Below is a small trained network, with its code and all its weights. Each question gives an input and a class and asks what happens when units are switched off, that is, made to give their printed mean instead of their output.

import numpy as np


def w(rows, s, z=0):
    codes = np.array(rows[::2]) - 128.0
    scale = np.full(codes.shape[1], s)
    scale[-1] = z or s
    return codes * scale


def f(y):
    return np.maximum(y, 0)


def log_softmax(a):
    a = a - a.max(-1, keepdims=True)
    return a - np.log(np.exp(a).sum(-1, keepdims=True))


def net(x, mask):
    res = np.array(x, float).reshape(1, 8) / 4 @ E
    y = f(res @ A[0][:, :-1].T + A[0][:, -1])
    res = res + np.where(mask, y, B[0][:, -1]) @ B[0][:, :-1]
    return log_softmax(res[-1] @ U[:, :-1].T + U[:, -1])


A, B = {}, {}
E = w([
[127,126,130,123,130],'x0',
[158,84,118,217,218],'x1',
[131,126,125,123,125],'x2',
[127,127,126,128,130],'x3',
[130,128,129,125,130],'x4',
[94,45,172,170,65],'x5',
[130,121,125,127,128],'x6',
[7,121,93,122,154],'x7',
],0.011)
A[0] = w([
[164,180,74,99,173,3],'n0',
[151,54,120,196,168,92],'n1',
[96,1,226,192,43,64],'n2',
[118,101,134,36,2,51],'n3',
[248,108,193,150,78,91],'n4',
[5,97,45,168,149,18],'n5',
[243,125,153,148,103,67],'n6',
[137,84,104,182,181,36],'n7',
[242,121,136,159,89,80],'n8',
[151,90,102,240,191,83],'n9',
[167,55,120,186,221,108],'n10',
],0.0078,0.0044)
B[0] = w([
[214,132,37,113,166,163],'n0',
[128,189,137,110,92,207],'n1',
[228,204,2,149,236,253],'n2',
[123,209,152,111,63,224],'n3',
[49,66,131,42,167,218],'n4',
[43,80,172,60,191,215],'n5',
[68,79,145,74,156,197],'n6',
[126,206,181,87,86,177],'n7',
[59,84,147,60,183,199],'n8',
[119,178,169,120,71,228],'n9',
[142,215,168,92,43,233],'n10',
],0.0084,0.0077)
U = w([
[127,208,223,130,27,76],'0',
[35,22,196,90,226,85],'1',
[221,166,2,160,227,92],'2',
[142,101,172,168,124,255],'3',
],0.0079,0.012)

Each question gives the input, the list of numbers given to net, and the class t.
The units are the neurons (one row each of A and B). Each row of codes is followed by its name. A weight is (code - 128) times the scale printed after its matrix; where a second scale follows, it is the last column's (A, B and U).
mask holds one flag per neuron, in row order. A switched-off neuron (its flag False) gives its mean, the last column of its row in B, instead of its output. The means were averaged over made-up inputs and are rounded, as every weight is.
A unit's drop is (log p(t) with every unit on - log p(t) with that unit switched off) / (log p(t) with every unit on - log p(t) with every unit switched off).
The circuit of an input: a set's keep is (log p(t) with only the set's units on - log p(t) with every unit switched off) / (log p(t) with every unit on - log p(t) with every unit switched off). Starting from all 11 units, units are removed one at a time, each time the one whose removal leaves the highest keep (on an exact tie, the one counted first), for as long as the keep stays at least 0.8.
circuit, biggest first: the units of the circuit, biggest drop first
most important unit: the unit with the biggest drop
k most important neurons: the k neurons with the biggest drops, biggest first
drop when u is switched off: that unit's drop, to one decimal
input [-4,8,-1,-1,8,8,-5,3], class 0: most important unit : n10
input [0,-4,-2,3,-3,0,6,-5], class 1: circuit, biggest first : n4, n10, n8
input [-1,-6,1,-6,-4,1,3,-8], class 1: circuit, biggest first : n4, n8
input [-3,7,-3,1,-5,-3,1,-5], class 0: 2 most important neurons : n10, n9
input [-3,-4,6,-2,-3,-4,-1,-3], class 3: 2 most important neurons : n2, n10
input [4,5,2,3,3,0,-7,-5], class 0: 4 most important neurons : n10, n9, n5, n1
input [-8,-2,7,-5,-1,7,5,-8], class 1: 3 most important neurons : n4, n8, n6
input [-6,-6,3,4,-7,7,-4,3], class 2: 3 most important neurons : n2, n10, n9
input [7,7,-7,7,0,7,-1,5], class 0: 3 most important neurons : n10, n9, n7
input [-1,-3,-5,5,0,6,-3,-6], class 1: 3 most important neurons : n4, n8, n6
input [-6,4,-5,-8,1,8,-4,-6], class 2: 2 most important neurons : n2, n5
input [1,-2,-3,1,1,-6,-2,-7], class 1: drop when n8 is switched off : 0.1
input [-5,-5,3,-8,-5,7,4,-3], class 2: drop when n2 is switched off : 1.0
input [5,7,-4,8,6,-5,5,-8], class 1: drop when n8 is switched off : 0.5
input [3,7,-5,8,6,-3,6,4], class 0: drop when n7 is switched off : 0.0
input [2,3,-4,7,3,0,2,-7], class 1: most important neuron : n4
